Each row, then the band of its hidden value
[ -12  241   92 -168  346 -535  237 -147  212  120   11   62  512  -93
  237  387  119   17 -512  155  153   23   29  231    8  152 -177  245
  214   60 -172   12  -46 -767 -160  -66 -179   44 -182   45  190  -41
   58   49   78 -375  187  156   57 -320   60 -113 -695  259  287]
gs
[-133 -189 -635  283 -155 -157 -218 -504  509 -389  273 -202  267  172
    0 -332  239 -566  -73  209  -53 -201 -197  276 -111  426 -223  152
  346 -695  106 -470  -74  -97 -329   26 -208   65 -435   82   -8  223
   90   15 -481  -12  107 -166  447  -15 -242 -201  109  268  418]
gs
[ -22   34  -71  -20   21 -471  -59 -152 -250   35 -188  -69  -82  -70
  -56 -626 -155   27 -225  180 -329   -9  -36  251 -205  -21   14  272
  -28   81  -96 -245 -271  -40 -131   30 -113 -234  149  217    2  -21
  -51  256 -307 -423 -150 -287 -154  149  358  390  437  -37  -28]
lg
[ -51   69  272  164  110 -149  331  184 -128 -212  -66  -73   78  468
 -108  387  -49 -222  -89   72  189 -282 -119   41   51  -92 -270  -23
  -88 -254  249  -64  208 -132  194  199 -246  -10 -100  248   93  280
   17   68   18  193  -67  -10  -68  101   96 -178  -46 -106   58]
pr
[ -59  334   84   -3  190 -115 -440  -14 -566  149 -148  -77  -97  -19
  265 -317  136  101  -46   54  137   18  -39  -57 -294   26 -104   51
   87   32 -355  -65  -35   21 -188 -122   86 -224  200  304 -306  -32
   46  311  -12 -243  -61  172  -19  -39 -447   62  186   23  402]
sr
[  80  482  179 -173  107 -209  252  378  143  281  185 -273  348  -34
  176  175  272  159  359 -290  478 -248   14 -175  457 -310 -462  163
  426 -298   71  145   43  -98 -283  -15 -168  148  251  701 -201   97
  194  291 -176 -357 -513  730 -177  269  288    7 -233  179  493]
pr
[-177  -86   50  -84  380  -31  162 -452  538 -327  155 -262  -76  523
   95   30   -6  -60 -193   88  -32 -361  -65  484 -424  213 -370   48
  308 -101  295 -160   71 -400   60  206 -359  -86 -243  290   52   97
  414  -55  177 -215   31  506 -106 -311  100 -130 -794  -54  -43]
lg
[  33   85  -57 -115  115  -68  308   66  194  150 -179  170  153   29
  164  123  190  153  -43  -40  173 -267  -22   59 -447   83    6   25
  -48  208  -95  -88  -24 -522 -199   -3 -107  252  -24 -322  235  286
   -4   10   54 -245  559   36 -134 -260    6  -88 -489  -11  256]
sr
[ -52  313   98   -3  137  -85 -403   29 -529  108  -94   -9    3   53
  358 -262   77   10  -53  190   74  -87  -85   21 -388  153 -118  149
  117 -163 -300   -2    3  -16 -219 -180  -58  -96  187  310 -278  -88
   41  202  -38 -165  -36  193  -19 -104 -369 -111  151  121  338]
gs
[ 319  274  342 -121 -154  470  105 -207  -25 -435  -38  254  -87   64
   55  212  199 -291 -188  172  123   44  232   66  168 -431  394 -269
  -85  -99  556 -457 -331  239   -2 -251 -215 -418  144 -247 -457  165
  642 -285  300  395   40  198   81  252    4  335 -112   50 -349]
sr
[ -28 -132 -183  -94 -294  -42 -170 -365  303  107   36 -303  158   22
  -61 -146   67 -373 -578   76 -183  201  -94  -90  -17  271   72 -241
  265 -100 -550 -577 -200  277  -42  215 -175 -283 -339   79  113 -103
  226  -68  -87  114 -126 -489  534   44  177  -74 -140  262   95]
ll
[ 441  356  304 -125 -134  493  176 -321 -217 -594  -96  190   44  -68
   39  208   41 -207 -156   16  161  166  140   97  178 -354  495 -179
 -125 -120  393 -242 -248  320   92 -203   96 -310   -3 -134 -420   53
  602 -239  404  486  -40  -16   83  271   70  360  -46   36 -380]
gs
[  22   48  222 -121   53  -49   32  -67 -204 -119 -196 -312  143   66
  613 -209  195  399   97   76   28 -142 -133  164  227  309  -10    7
  294 -248 -142 -112 -122  320   41 -153   29 -279  -94  254  -71  213
   67  321  108 -285 -735  496   16  508  437    0  276  194  203]
pc
[  22  214   81 -156    9  -52 -100  168 -299  164 -125  215  267 -106
  559  -79  180  297  -47  172  240 -130  -11  -58 -307  171  -70  209
   14  -96 -220   14  153 -172 -223 -284 -147  128   89   -5  -76   36
   20  240  -56 -217   75  111   -9  -86 -141 -104  -84  167  373]
pr
[-274   11  -53 -117  -74  -93 -328  224  -53   80  329   46 -587  346
 -270  106  -88  -18  564  154  553  -49  -83  -71  -24   61 -292  -40
  137 -354  244  628 -137  -77  275  274  242   51 -129 -299   41  168
 -139  -15 -256  218  361   17 -195  161 -144  335 -176  477  299]
pr
[ 130 -104 -266  -23    3 -545    9  -52  -64   81  -78 -394   75   44
 -118 -247 -171 -115  -35  -49 -368  -60 -240  267   -2  135  140  -15
  343 -165 -294 -258 -360  -57 -130  130  117  -95  -24 -186  282   18
 -204  -65  -96 -502 -318   -5 -242  256  731   59  434   37   67]
ll
[  14  -20  110 -201   33  -78  -92 -183 -187 -110 -203 -305   74   -4
  539 -331  104  260   56  141 -120 -150 -145  200  153  317    5   65
  314 -204 -104  -94 -233  220   21 -178  -66 -217  -28  115 -116  196
   57  309    6 -370 -558  326  -85  440  408   55  297  217  159]
ll
[ 160  143  253   63  -45  319  536 -213  322 -435  131   58  322  204
  138  185   -9   34   -7  197 -375 -417  -53 -135  -29 -187   13   19
  -53   10 -202 -112  221  -53  249   77 -158 -108  292  111  389  365
  280  146  197  -17 -228  103  208  -63  -27 -101   12 -416  -31]
pr
[  42   84  239  -60  160 -129  175 -133 -257  -38 -300 -338  110   44
  490 -479  130  581  -60  -93  -65   40 -103  385   30  293  128   26
  238  -15 -260 -261 -199  377 -132   15  267 -494 -130  564  -43   25
  121  352  184 -365 -823  524    4  488  597  172  233   62  121]
pr
[ -27  134  222 -255 -335 -296 -203   36   78  216   58 -130  264  -27
  154   95 -140 -264 -627  197 -336  -82   87   61 -333  185   93 -108
  203 -260 -410  -49 -178  342  123  104 -340  149  -73  104  271 -417
 -156 -220 -148  -67   -4 -500  257 -136  136  -13  -34  198   29]
ll
[-241   66  251    1  -29  -98   60  319   79   20   89   37 -161  125
  172   -5  -78   11  101   84  183 -395  169  198 -338  149  -30   53
   32 -198  272  474 -178   23   91   97 -132  437    2  -16  355   62
 -292 -157 -166  -43  284   25 -101  143   15   72   72  175  236]
Hd
[ 357  185  163  -14 -170  537   28 -241 -177 -511   14  248 -104  -37
  -46   93   10 -358  -83  118  131  156  151  -11  149 -392  396 -213
 -116  -83  415 -400 -204  208   10 -191   26 -434   87 -249 -387  135
  662 -277  307  431   -7   39   38  339   12  277  114   -1 -319]
pc
[-109  192  -62   76   85 -210 -510   80 -605  152   26  156 -175   44
  214 -503    6  106  -61  311  105   79  -20  -51 -366   22    3  273
  -14 -119 -288  -30    9  -68 -271 -233  -86 -115  322   -3 -181 -120
  -48  232 -215 -151   21   -6   69 -120 -377  109  375  127  333]
gs
[  24  169  169 -287 -334 -252 -155  -93  230  365   26 -349  256   31
  -54  179   -8 -357 -779    1 -316   82   41 -146 -139   14  129 -295
  279 -138 -684 -290 -231  427  111  204 -428   65  -51  124  206 -375
  -47 -185  -97   30  -29 -591  476 -249   85  -54 -274  182   63]
sr
[  -3  288  142 -315 -384 -345 -237 -127  192  362   -4 -302  216   -8
  -43  112  -16 -406 -744  146 -413  -48   15 -200 -299  118   36 -276
  220  -91 -715 -242 -284  422  156  212 -427   96  -61  201  211 -434
  -77 -228 -105   25   24 -701  474 -290  131   33 -193  211  -70]
bq
[ -18  247  322  -55  111 -132  100   17 -203  -45 -161 -271  105   90
  546 -216  241  549   59   -3  125 -117  -50  152   61  276  -19  -37
  218  -93 -242  -93 -103  369    7  -14  224 -364 -119  506   10   50
   80  276  216 -245 -769  574  114  430  419  151  178  112  176]
gs
[  30  189   16 -117   53 -144  168  236  -77  152 -191  273  368 -116
  441  133  265  263  -63   60  312 -276   12  -25 -367  192   17  159
  -90   40 -147   23   82 -424 -258 -217 -108  360  -15 -276  173  199
 -144  125  -22 -234  428  -24  -37 -187  -99 -136 -249   90  412]
ll
[ -76 -154 -608  274 -102  -95 -254 -570  491 -419  280 -238  398  105
  149 -253  207 -563  -49  162 -120 -182 -222  392 -155  478 -246  158
  476 -787   40 -378  -17 -118 -328   -8 -104   76 -457  168  -35  186
  104   23 -420 -126   75   18  379  -49 -386 -342   58  264  534]
pr
[  34  -46  -24 -141   23 -171  -84 -193 -151 -134 -211 -328   35   -1
  425 -364   90  197  120   75 -134 -180 -159  244  111  247   22   86
  292 -261  -34  -91 -258  178    9 -173  -79  -70  -28  -11  -79  253
  -56  273 -100 -416 -422  222 -133  395  381   86  372  178  181]
pc
[ -36  269  117  261   37 -347  -93  308 -304  377    5  146 -188  -92
 -116 -219 -191 -164 -203   77  -85  132  186   21 -363 -341   40   50
  -55  124 -266  -39 -141 -127 -158   89   -9  -95  364  137  217 -138
 -125 -117 -180 -253  144   -9  -50   22 -160  118  390  -52  233]
pc
[ -45  312  242 -175 -251  301 -108   50  168 -166  362  298   57  129
   74  135   98 -296  132  628 -206 -620   47 -630  -72 -174 -339   -1
  -79   48  -52  -57  107 -124  146  -56 -433 -201  548   96   34  211
  414   93  -17   82  -27  -21  126  -65 -234   86   92 -165  -78]
bq
[-107  343   74    7  145 -151 -546  -22 -600   85  -66   49 -115   13
  342 -342   99   71  -93  268  126  -19  -23  -63 -401  128 -122  139
   38  -59 -316  -12    9   -5 -156 -203  -12 -177  183  233 -282 -126
   42  230  -32 -153  -28   99   70 -118 -465   63  224  113  308]
Hd
[-112   92   17   62  130 -222 -213  152 -411  131   28  106   48   23
  120 -209  -11  -96 -171  309   89  -32  -41  -93  -83  128   11  207
   13   -4 -240  -59  -89 -282 -296 -142 -111 -110  220  -12   31  -14
  -38  120  -84 -100   -5  -34   44   33  -52  -76  292  149  276]
bq
[  27  231  109 -244 -331  320 -307  -82 -132 -392  228  258   -5  -74
  498  317  -73   30  466  449  340 -226  -79 -318  -27  236 -406   45
   52 -465   98  589  323  104  621 -116  120  101 -240 -138  -59  178
  238   74   27  258  -17  -54   20  240 -232   97  -17  391   93]
gs
[ 318  218  192  -76 -103  544  -58 -266 -246 -566   45  241  -11 -140
   11  187  -84 -379  -89   88  175  117  142    2   60 -238  304 -185
  -85  -36  366 -177 -125  110   74 -133  206 -363  -29 -145 -344   40
  635 -258  383  390   61  -20  -52  302 -107  229   42  -14 -237]
ll
[  59  372  275   73  214 -196  257  -10 -263   76 -337 -287   72  -57
  275 -354  160  533  -53 -331   79   37    4  289 -228  105  111  -58
   81  204 -400 -152 -180  318 -137  180  505 -361 -119  733   58  -41
   26  251  233 -332 -504  394   20  301  311  253  130 -110  204]
lg
[  49  124  -51 -109   36  -12  347  124  166  126 -249  133  133   26
  194   87  244  158   61  -64  212 -370  -51   -7 -446  159   49  -21
  -90  185  -91  -77  -90 -377 -193  -11  -82  329  -60 -301  239  330
  -42  -30   77 -149  521  -13 -103 -149  140  -85 -371   28  196]
Hd
[-125 -168 -649  276 -114  -88 -288 -560  499 -441  291 -259  332  147
  100 -293  227 -609   28  203  -91 -267 -261  325 -158  554 -288  152
  458 -769   51 -368  -58 -129 -326   21  -97   76 -477  162  -34  230
   99   19 -429  -74   92  -29  380  -16 -336 -331  100  288  504]
gs
[ 125  219   39 -107 -180  434 -256 -197  -76 -442  334  360 -163    4
 -236   85 -128 -569   60  447    6 -179   78 -366  -82 -235  -90 -108
 -130   93  277 -194  -26 -161   72   -3    0 -454  217  -77 -241   35
  710 -213  206  339  131 -136  -62  111 -141  288   74  -96 -328]
bq
[  73  121  107   32 -140  378  -33 -273 -282 -534  -39  141  -21   29
  443   55 -216  -52  181  345  152 -139 -141 -168 -134  159 -333  115
 -118 -285   91  245  448   89  546  -77  -66   38 -232  155  -73  230
  376  123  141  322 -169 -129   78  241 -100  -93  145  131 -100]
bq
[-111   60  187  102  301 -347    9  -68 -120  212   45  -84   -2   36
 -212  -58 -165 -329 -585  115 -103  308   92  248  107 -122  144  109
  168  127 -221  -99 -372 -347 -232  107 -118 -310  178  163  110 -120
   23  -26  -49 -154   62    7   73  -22  -55  -17  -48  155  231]
ll
[  13  113   10 -172  185    1  250 -128  201   71 -183  -55   30  139
  -22   44  175   17  -67  -61  -36 -333  -80  -13 -313  -34   21  -25
    6  289 -172 -107 -173 -411 -112   59 -202  146  174 -202  122  347
   41  125   65 -239  476  -31 -122 -310  -90  -27 -443 -135  185]
ll
[ -19  209 -113  219  139 -242 -134 -451  268 -427  295  -73  574  119
  457  103  165 -266 -183  316 -197 -190  -96  574 -202  384 -127  292
  471 -810  -71   53    6 -216 -171 -184  -55  108 -211  240   68   -4
  -62    2 -174 -243    4  389  358 -301 -602 -358  -83  235  534]
pc
[ -11   93  -33 -179  162  -89  364  -15  318   99 -187   48  144  132
  117  150  276  120  -14  -15  124 -419  -75   27 -335  110  -36   27
   -6  210  -67  -75 -126 -541 -162    3 -238  290   20 -307  219  397
  -24   72   43 -250  547   39 -109 -301   50  -84 -566   -6  223]
gs
[ 221  194  135  -94 -180  513 -161 -207  -78 -500  245  327  -55  -73
 -122  167  -66 -534  -13  338   46  -72  134 -244   73 -300   61 -140
  -94   22  328 -276  -72  -60   67 -102   16 -509  175 -118 -308  106
  731 -206  242  316   55  -39  -61  231 -138  234   79  -87 -269]
lg
[ -82  310   60  308   26 -440  -98  302 -314  356  -58  128 -277  -61
 -214 -288 -153 -270 -177  152 -127   -7  152  -77 -408 -284  -45   -4
 -144  244 -223 -143 -215 -156 -154  147  -35 -121  340  181  233  -88
 -131 -155 -164 -217  158 -109  -41   77  -31  196  525  -91   97]
bq
[-146  -66   62   54    1  -47  -56  137  -43   81  -32   -4 -264 -103
  132 -272 -219  -36   19  -37  119  -58  155  286 -393  129   34   31
   70  -11  128  239 -207  -16    5  116   79  165  -99   -4  247    9
  -97 -162 -120 -187  226    9 -219  288  112   90  169  169  212]
lg
[-172   39  232   67  109 -150  167  210   67 -134  -76 -229   33  406
   20  406  237 -306 -139   50  334 -481  -13 -170  179   -5 -260 -173
   -1 -157  291 -180   19 -114  126   45 -519  181  -89   -1   80  408
  -36    7   16  132   21   -4   72  137   54 -218  -65  -13  169]
Hd
[ 439  337  265 -197 -155  542   77 -328 -290 -653  -62  194  122 -100
   72  206  -29 -202 -102  -12  179  111   95  119   65 -247  430 -132
 -106 -190  395 -126 -138  325   93 -181  192 -234  -71  -63 -457  -24
  589 -186  385  473    0 -101  -12  226   -8  328  -71    8 -324]
ll
[   0   41 -319  279   68 -373 -142 -399   63  -51  141   42  161 -202
  -57 -260  -65 -364 -468  159  -34  437   66  257   30  -72   25  253
  168 -203 -150 -260 -117 -317 -232  -50  -70 -126 -128   13   50  -62
   95    5 -308 -152  127 -205  360  -50 -298   49  108  258  349]
sr
[-121  -29   91   83   -2   11  -55   85  -57  173  -81  -29 -399 -131
  223 -375 -220   51  127  -53   81   85  160  363 -330   45   78   37
  151  -76  101  343 -305   92   51   70   78  155  -16   -2  179   63
 -110 -136 -170 -217  188  195 -197  361   46  116  202  309  265]
pc
[  42  466  370 -104 -147   96    6  146  -80  -66   97  163  -87  301
    2  -93  152 -166  -14  233   36 -306  135   97 -222 -303   38   84
  -25 -367  386  -66 -246  294 -199 -103 -448  -22  408  391 -391  -91
  230  -63 -173  235   50  163   39  -67  -96  280  -56   91 -116]
Hd
[-111  -43  182   96    4 -123  208  274 -247 -237  127   99  -39  427
 -183  351 -216 -128  126  205  411 -128 -147  -53  205  -29 -310  133
 -131 -377  335  266  289 -170  296  213  -75    4 -170   73  122  231
   -9  119 -108  364  -54 -176 -112  238  168  -23   15  123   74]
pr
[  41  151  -11 -103   11  -33  291  205   68  159 -264  185  200  -18
  277   84  233  123   40  -14  228 -378  -40   26 -485  218    1   18
  -86  117  -59  -75  -61 -365 -251  -50  -86  310  -81 -184  175  264
  -44  -31   44 -157  489   12 -144 -103  134 -137 -312   72  222]
Hd
[-108   83  109  106  -48  -24   63  171 -347 -321  106  103 -168  403
  -95  229 -186  -52  237  244  465 -170 -182 -209   14   82 -324   81
 -205 -328  208  326  343  -22  395  190   32   71 -229   70   98  176
   35   78    6  501  -54 -257   25  194   96   54   93  142  -25]
bq
[-138 -255 -541  295 -125   58 -264 -451  446 -413  308 -236  315  100
  149 -309  130 -597  -36  169  -54 -217 -182  279 -146  514 -252  136
  422 -693   48 -378   25  -72 -317   20 -124   33 -436  219   13  188
  179   -9 -372  -41   -3   -9  350   96 -278 -412  159  236  493]
lg
[-254   87  182  152   20  -79 -123  240  -64  243   71   27 -592   -1
   27 -290 -218   30  264  -11  200   65  213  338 -336  -40   50   45
  117 -148  137  642 -402   98  119  175  177  204   84   -8  247   49
 -303 -168 -282 -100  377  192 -165  280 -206  243  194  374  372]
lg
[-378   20  -29   15  -22  -71 -352  292 -114  189  284  -25 -801  410
 -349 -109 -113  -96  605  152  485  -94  -82  -43 -155  135 -206  -77
  125 -258  169  661 -344   -3  170  346  271   56  -28 -195  102  154
 -231 -113 -251  269  409   68 -169  219 -122  302   10  507  288]
bq
[   8  499  226 -192   40 -168  167  352   73  306  167 -228  180   36
   70   81  209    4  313  -89  355 -304  -18 -290  381 -247 -479  143
  330 -205   31  141  -70  -50 -229   33 -271   62  324  749 -230   58
  235  234 -174 -188 -455  544 -127  261  340   54 -153  234  292]
bq
[  66  590   52   45  222 -505  159  122  -52  145  111 -214  119  -92
  108  -55  274  539  227 -303  505   99   64  -76  228 -253 -232   95
  217  -22 -245   88   31    0  -98   91  393 -122   -4  525   42  -46
   51  279   27 -360 -556  552  126  187  192  442  -42   69  398]
gs
[ -31  213  176 -110  252 -275  190   22    6  120 -125   80  351  -74
  332  232  123   74 -326   86  175  -92   29  235 -203  275   17  129
  114   64 -171   99 -142 -476 -192  -72  -26  120 -144   13  193    9
  -60  -16  134 -235  264  145   -1 -153   21 -156 -420  230  300]
Hd
[  87  252  172  132  -26  358  335 -117  229 -251  -75  -97   77  195
  -21   13  152 -194  221   23 -447 -672  -96 -183 -319 -179   58 -132
  -65  123 -307  -87 -113   13   89  117  -86   53  483   91  272  557
   15  140   61 -129  214   25   35 -131 -393 -148  212 -508  180]
lg
[ -61   95  226 -460 -269  -66 -163   30  286  254    7 -439  274  109
  114  334  151 -280 -632 -112   19 -253   59 -323  -78   98  -29 -338
  268 -127 -393 -211  -75  383  143  100 -656  359 -103   36  101 -201
    3 -100  -23   68   21 -526  347 -220   84 -167 -469  131  134]
ll
